Where the symbols take the items:
ZF zo LH
ZF fo RP
ZF gu FR
ZF ve HR
ZF ba JF
ZF vu QJ
QS zo FL
QS fo RR
QS gu JR
QS ve PF
QS ba BH
QS vu MC
MP zo HR
MP fo JF
MP gu ML
MP ve JG
MP ba MM
MP vu FR
LH zo QQ
LH fo SF
LH gu CG
LH ve BF
LH ba RZ
LH vu GR
CG zo DZ
CG fo LH
CG gu SN
CG ve JD
CG ba HR
CG vu FG
BH zo FT
BH fo TC
BH gu MR
BH ve LQ
BH ba DZ
BH vu QS
JD zo FH
JD fo BF
JD gu NM
JD ve FG
JD ba QJ
JD vu RQ
JR zo LS
JR fo QS
JR gu FT
JR ve CC
JR ba MR
JR vu JN
SQ zo SM
SQ fo JP
SQ gu NJ
SQ ve JC
SQ ba BS
SQ vu SR
DZ zo ZC
DZ fo QQ
DZ gu RQ
DZ ve FH
DZ ba BF
DZ vu BH
CT zo JD
CT fo HR
CT gu GJ
CT ve SF
CT ba JG
CT vu SN
BP zo MS
BP fo LT
BP gu FM
BP ve JP
BP ba RT
BP vu HB
FL zo BS
FL fo JN
FL gu LS
FL ve JT
FL ba FT
FL vu HG
JC zo BD
JC fo HB
JC gu MS
JC ve SR
JC ba FM
JC vu GL
MR zo PF
MR fo BH
MR gu ZC
MR ve HQ
MR ba RQ
MR vu JR
FR zo CG
FR fo ZF
FR gu RZ
FR ve CT
FR ba MP
FR vu SF
SF zo FG
SF fo QJ
SF gu LH
SF ve SN
SF ba FR
SF vu NM
HF zo RP
HF fo LM
HF gu BC
HF ve JF
HF ba BZ
HF vu LC
LS zo LT
LS fo FL
LS gu DS
LS ve RT
LS ba PF
LS vu MH
FH zo RR
FH fo PC
FH gu DC
FH ve BH
FH ba GR
FH vu LQ
CH zo SB
CH fo MS
CH gu SR
CH ve SM
CH ba JP
CH vu BD
SM zo QD
SM fo ZB
SM gu GL
SM ve BD
SM ba HB
SM vu BZ
RT zo PJ
RT fo JT
RT gu MD
RT ve MH
RT ba MC
RT vu BP
MS zo NT
MS fo JC
MS gu CH
MS ve ZB
MS ba PJ
MS vu QF
ZC zo CC
ZC fo MR
ZC gu LQ
ZC ve RR
ZC ba PC
ZC vu FT
LQ zo RH
LQ fo ZC
LQ gu HQ
LQ ve QS
LQ ba FH
LQ vu PF
BZ zo BM
BZ fo SB
BZ gu PR
BZ ve JH
BZ ba SM
BZ vu HF
TC zo JR
TC fo DC
TC gu BH
TC ve ZC
TC ba QQ
TC vu RR
ZB zo PR
ZB fo SR
ZB gu SM
ZB ve QF
ZB ba NJ
ZB vu SB
SB zo BC
SB fo NT
SB gu BZ
SB ve QD
SB ba ZB
SB vu LM
MH zo NJ
MH fo HG
MH gu BS
MH ve BP
MH ba LS
MH vu JP
FM zo CH
FM fo BP
FM gu PJ
FM ve SQ
FM ba MD
FM vu JC
HR zo BF
HR fo RZ
HR gu CT
HR ve QJ
HR ba LC
HR vu CG
QD zo MP
QD fo PR
QD gu JH
QD ve LM
QD ba QF
QD vu BM
JF zo RZ
JF fo BM
JF gu MP
JF ve LC
JF ba JH
JF vu ZF
LC zo GJ
LC fo ML
LC gu JG
LC ve ZF
LC ba HF
LC vu HR
FT zo DS
FT fo JR
FT gu PF
FT ve RH
FT ba ZC
FT vu FL
HG zo SQ
HG fo MD
HG gu MH
HG ve LT
HG ba FL
HG vu PJ
CC zo RT
CC fo PF
CC gu RH
CC ve JN
CC ba HQ
CC vu DS
SN zo RQ
SN fo CG
SN gu BF
SN ve NM
SN ba CT
SN vu QQ
MD zo JP
MD fo RT
MD gu HG
MD ve BS
MD ba JN
MD vu FM
LM zo JG
LM fo MM
LM gu HF
LM ve BM
LM ba SB
LM vu ML
FG zo BH
FG fo GR
FG gu QQ
FG ve RQ
FG ba CG
FG vu DC
GR zo TC
GR fo NM
GR gu FG
GR ve DZ
GR ba LH
GR vu FH
RP zo SF
RP fo JG
RP gu ZF
RP ve RZ
RP ba BM
RP vu GJ
JT zo FM
JT fo DS
JT gu RT
JT ve HG
JT ba RH
JT vu LT
RQ zo LQ
RQ fo DZ
RQ gu PC
RQ ve DC
RQ ba JD
RQ vu MR
PR zo JF
PR fo BZ
PR gu QD
PR ve MM
PR ba GL
PR vu BC
JP zo ZB
JP fo PJ
JP gu SQ
JP ve HB
JP ba MH
JP vu CH
RZ zo SN
RZ fo FR
RZ gu HR
RZ ve GJ
RZ ba ML
RZ vu LH
PF zo JT
PF fo FT
PF gu CC
PF ve MC
PF ba LQ
PF vu LS
NM zo DC
NM fo JD
NM gu GR
NM ve QQ
NM ba SF
NM vu PC
HQ zo MC
HQ fo LQ
HQ gu RR
HQ ve JR
HQ ba DC
HQ vu CC
JG zo QJ
JG fo LC
JG gu RP
JG ve FR
JG ba BC
JG vu CT
GJ zo NM
GJ fo CT
GJ gu QJ
GJ ve LH
GJ ba RP
GJ vu BF
BF zo PC
BF fo SN
BF gu JD
BF ve GR
BF ba GJ
BF vu DZ
DS zo BP
DS fo LS
DS gu JT
DS ve MD
DS ba CC
DS vu BS
BM zo FR
BM fo BC
BM gu JF
BM ve ML
BM ba QD
BM vu RP
RR zo JN
RR fo HQ
RR gu QS
RR ve FT
RR ba TC
RR vu RH
QQ zo MR
QQ fo FG
QQ gu DZ
QQ ve PC
QQ ba SN
QQ vu TC
MM zo LC
MM fo JH
MM gu LM
MM ve BC
MM ba NT
MM vu MP
RH zo MD
RH fo CC
RH gu MC
RH ve FL
RH ba RR
RH vu JT
ML zo CT
ML fo MP
ML gu LC
ML ve RP
ML ba LM
ML vu RZ
BD zo LM
BD fo QF
BD gu NT
BD ve BZ
BD ba CH
BD vu JH
BC zo ZF
BC fo HF
BC gu BM
BC ve MP
BC ba PR
BC vu JG
NJ zo GL
NJ fo SQ
NJ gu HB
NJ ve MS
NJ ba LT
NJ vu ZB
HB zo QF
HB fo NJ
HB gu JC
HB ve CH
HB ba BP
HB vu SM
QF zo MM
QF fo GL
QF gu BD
QF ve SB
QF ba MS
QF vu QD
BS zo HB
BS fo MH
BS gu LT
BS ve FM
BS ba DS
BS vu SQ
GL zo JH
GL fo SM
GL gu QF
GL ve NT
GL ba JC
GL vu PR
LT zo JC
LT fo BS
LT gu BP
LT ve PJ
LT ba JT
LT vu NJ
JH zo ML
JH fo QD
JH gu MM
JH ve HF
JH ba BD
JH vu JF
MC zo HG
MC fo RH
MC gu JN
MC ve LS
MC ba QS
MC vu RT
PC zo HQ
PC fo RQ
PC gu FH
PC ve TC
PC ba NM
PC vu ZC
NT zo HF
NT fo BD
NT gu SB
NT ve PR
NT ba SR
NT vu MM
PJ zo SR
PJ fo FM
PJ gu JP
PJ ve NJ
PJ ba HG
PJ vu MS
SR zo BZ
SR fo CH
SR gu ZB
SR ve GL
SR ba SQ
SR vu NT
JN zo MH
JN fo MC
JN gu FL
JN ve DS
JN ba JR
JN vu MD
QJ zo GR
QJ fo GJ
QJ gu SF
QJ ve CG
QJ ba ZF
QJ vu JD
DC zo QS
DC fo FH
DC gu TC
DC ve MR
DC ba FG
DC vu HQ

In the rows, 444 stands for zero.

The rows follow the links: the fewer symbols apart two items are, the more alike their rows tend to be.

Each row is also shifted at random along 3 hidden directions that mean nothing.

Some items, each with a row of numbers:
JF 288,376,386,367,500,439,536,394,407,495,393,507,403,443,445,447,460,397,441,534,415,476,568,421,444,370,441,542,517,383,381,487,458,397,463,468,438,454,439,419,416
MC 636,551,447,376,391,476,401,455,549,542,496,384,401,433,432,454,468,540,471,279,454,527,345,445,418,523,491,332,487,479,500,543,411,476,394,486,433,477,450,448,365
HF 156,393,444,392,493,412,428,391,428,501,410,524,387,437,450,447,539,404,414,420,458,473,562,517,444,405,421,478,520,353,357,500,457,402,477,476,336,464,439,360,340
GR 349,532,495,393,526,467,470,462,430,463,422,389,416,394,504,418,465,502,415,463,490,536,330,480,457,477,421,505,493,492,482,546,434,384,458,435,416,427,406,458,277
GJ 580,487,476,528,556,456,278,464,416,483,444,480,488,412,517,457,489,437,414,464,465,416,340,508,445,544,391,508,428,451,420,434,451,359,463,449,375,453,412,461,227
NM 456,468,463,370,525,422,559,436,373,429,398,378,401,460,461,411,462,508,431,548,453,502,456,450,466,388,411,545,467,471,491,486,443,393,436,420,493,422,452,399,363
QQ 295,499,486,372,515,459,502,440,453,436,405,340,399,410,455,398,442,551,427,477,483,505,461,393,457,382,450,513,475,454,514,497,422,377,434,436,475,435,443,426,323
FG 474,513,489,375,531,448,504,471,443,455,409,369,398,431,466,403,436,531,462,478,466,528,395,428,461,448,442,502,478,469,503,516,430,365,425,432,448,427,448,434,307
MH 158,450,451,515,339,445,363,385,500,424,507,437,476,364,408,447,450,455,373,340,447,384,423,449,441,394,474,327,384,458,463,402,445,516,518,439,441,434,377,444,521
JN 293,511,392,449,344,473,542,438,433,481,508,418,492,405,453,521,338,417,401,457,400,520,269,424,414,517,446,365,449,550,491,497,466,511,502,447,536,453,387,552,614
CC -13,514,440,360,403,413,485,375,488,492,449,311,375,423,393,464,499,562,392,349,443,479,468,465,440,326,479,384,472,467,545,489,440,475,464,456,514,450,409,370,444
CH 423,378,497,348,412,472,491,427,554,435,446,446,343,447,371,361,492,462,457,312,470,469,640,379,472,342,537,386,512,333,402,477,408,471,413,446,360,436,483,366,447
LT 657,449,428,525,337,419,397,459,449,419,507,484,504,463,422,463,435,407,432,375,440,402,379,497,433,492,438,346,405,467,422,403,473,541,451,442,442,445,437,466,582
ZF 608,369,395,431,530,472,458,402,421,441,367,467,416,451,440,450,398,421,473,577,402,386,575,334,433,361,446,570,420,386,418,395,406,375,425,457,487,466,479,429,423
NT 377,308,429,480,419,449,450,432,458,371,409,520,444,496,376,408,441,370,475,488,422,348,643,363,464,345,474,463,404,351,372,339,427,465,419,430,425,435,503,393,561
LC 691,381,398,399,527,487,511,438,414,484,394,516,439,461,472,473,387,377,492,578,392,469,505,374,411,435,446,548,486,406,386,470,426,380,418,463,443,467,482,475,423
RH 342,602,468,427,387,465,369,488,501,549,542,425,455,375,493,495,453,480,414,278,465,568,173,521,412,625,425,301,505,532,487,599,456,479,472,465,398,460,364,528,372
LM 457,387,424,418,485,398,444,448,387,480,422,546,432,489,467,459,515,362,452,465,443,460,525,528,423,463,411,474,498,374,360,469,466,424,437,448,376,457,477,402,406
JG 595,384,412,394,533,486,457,407,458,467,388,480,409,462,452,453,416,412,468,541,425,429,563,337,429,393,466,550,477,387,390,456,411,359,419,461,438,466,481,433,369
JD 476,534,472,461,518,429,519,515,323,428,444,459,522,414,554,483,383,385,411,579,447,555,186,539,449,605,332,508,479,546,457,533,490,409,494,428,454,413,372,555,403
ML 395,357,413,347,532,459,508,388,442,491,374,463,382,450,419,433,453,431,457,523,421,459,629,372,430,329,457,541,510,348,412,462,413,378,433,457,430,475,472,382,379
MR 370,495,451,479,469,436,353,452,462,423,419,309,424,466,433,409,460,581,466,410,458,373,441,440,458,411,468,462,352,470,550,380,431,418,382,446,508,440,486,404,367
FM 619,427,446,498,311,395,459,474,406,415,509,511,518,446,431,462,439,360,432,391,435,426,366,524,458,506,413,335,428,483,403,426,502,554,464,435,453,427,413,483,629
JT 275,463,444,440,368,481,390,386,561,461,488,376,423,392,391,448,449,516,427,305,427,413,488,376,441,367,525,347,412,439,487,433,405,500,469,450,466,460,427,443,482

Where do the symbols, taken in turn from left to right, take each start?
Answer with the item's name.
485,408,457,530,444,438,323,522,404,471,474,609,509,459,502,472,490,304,445,414,457,448,354,558,424,615,379,409,475,406,319,443,470,432,462,457,294,448,415,480,384
gu fo zo vu => FR
328,522,432,517,419,400,404,464,386,444,454,358,500,466,464,465,450,498,434,449,438,407,303,512,437,497,408,425,375,522,518,416,481,471,419,446,523,441,436,471,463
gu vu fo zo vu => BP
412,375,417,473,461,409,474,455,355,432,432,561,490,496,467,469,472,309,449,523,425,439,469,513,438,485,385,481,468,404,347,448,476,442,448,441,406,454,453,433,482
ve zo ve => HR
301,560,464,450,417,401,368,448,448,508,485,354,435,443,470,466,503,530,425,344,457,493,280,561,420,528,428,358,452,527,528,502,464,470,437,467,450,454,412,438,359
vu zo zo => NJ
613,370,412,396,554,485,429,404,485,472,369,446,382,459,439,429,442,454,480,510,441,407,609,330,431,365,473,554,460,364,429,431,393,345,425,453,430,462,486,400,333
ba gu ve fo => ML
472,514,429,459,428,395,396,468,411,452,445,318,453,500,438,448,488,550,461,417,433,411,383,518,438,463,423,423,384,501,546,416,473,466,392,459,526,459,480,408,436
zo gu => FL
804,474,401,413,357,490,464,449,519,481,458,384,431,466,409,468,383,497,498,385,412,450,434,367,417,461,504,367,439,476,486,458,430,494,382,461,511,464,488,478,546
ve fo vu => LT
581,448,470,459,358,415,332,444,498,442,482,438,430,454,388,420,529,478,447,259,474,411,494,508,457,426,492,322,428,410,428,425,435,501,452,462,389,448,436,375,445
vu fo fo => SQ
447,387,505,379,423,487,402,439,602,459,447,484,350,434,389,374,503,464,472,263,500,454,611,358,471,377,541,365,514,314,374,466,384,440,413,450,295,445,486,375,366
fo ve zo => JH
210,374,429,437,545,481,419,354,435,433,380,435,414,394,435,432,428,461,419,539,434,381,596,342,442,288,455,572,413,379,433,372,416,353,483,457,472,454,446,401,358
zo gu ba vu vu => QQ
561,387,459,477,387,491,448,485,494,413,455,560,466,455,434,437,395,333,480,409,438,436,481,374,449,494,479,398,462,394,351,431,418,461,438,440,357,427,487,489,524
vu zo ve zo => GJ
631,557,479,553,477,474,300,523,473,449,468,385,489,442,493,447,408,519,492,400,481,423,257,464,444,599,435,421,379,530,514,432,448,414,392,442,445,438,451,510,316
ba fo vu => TC
379,400,420,495,338,416,443,390,457,387,492,423,455,437,376,449,439,441,416,397,426,353,513,448,440,346,469,363,377,444,462,358,457,537,466,439,508,457,435,419,624
fo gu ve fo ba => RT
169,456,469,393,534,399,536,395,371,413,381,375,403,433,465,427,497,498,385,560,453,469,474,494,464,334,398,548,443,461,492,455,465,383,503,425,492,430,413,384,370
zo gu zo fo vu => CC
548,387,447,541,384,491,419,529,432,419,487,613,546,435,494,480,368,263,471,474,429,431,341,424,441,601,420,398,434,443,320,415,456,474,463,441,373,430,438,577,554
ba ve fo ba => NJ
270,412,502,512,471,460,255,463,486,459,467,557,451,426,460,423,528,387,443,324,489,415,479,496,440,517,450,400,455,352,338,430,426,421,460,458,273,445,430,433,309
zo ba ba ba => MS
113,416,446,505,451,418,383,456,360,457,472,603,498,404,494,472,489,320,385,464,448,437,387,569,423,529,389,447,480,417,318,443,482,435,525,439,338,449,372,483,419
zo ve ve ba => ML
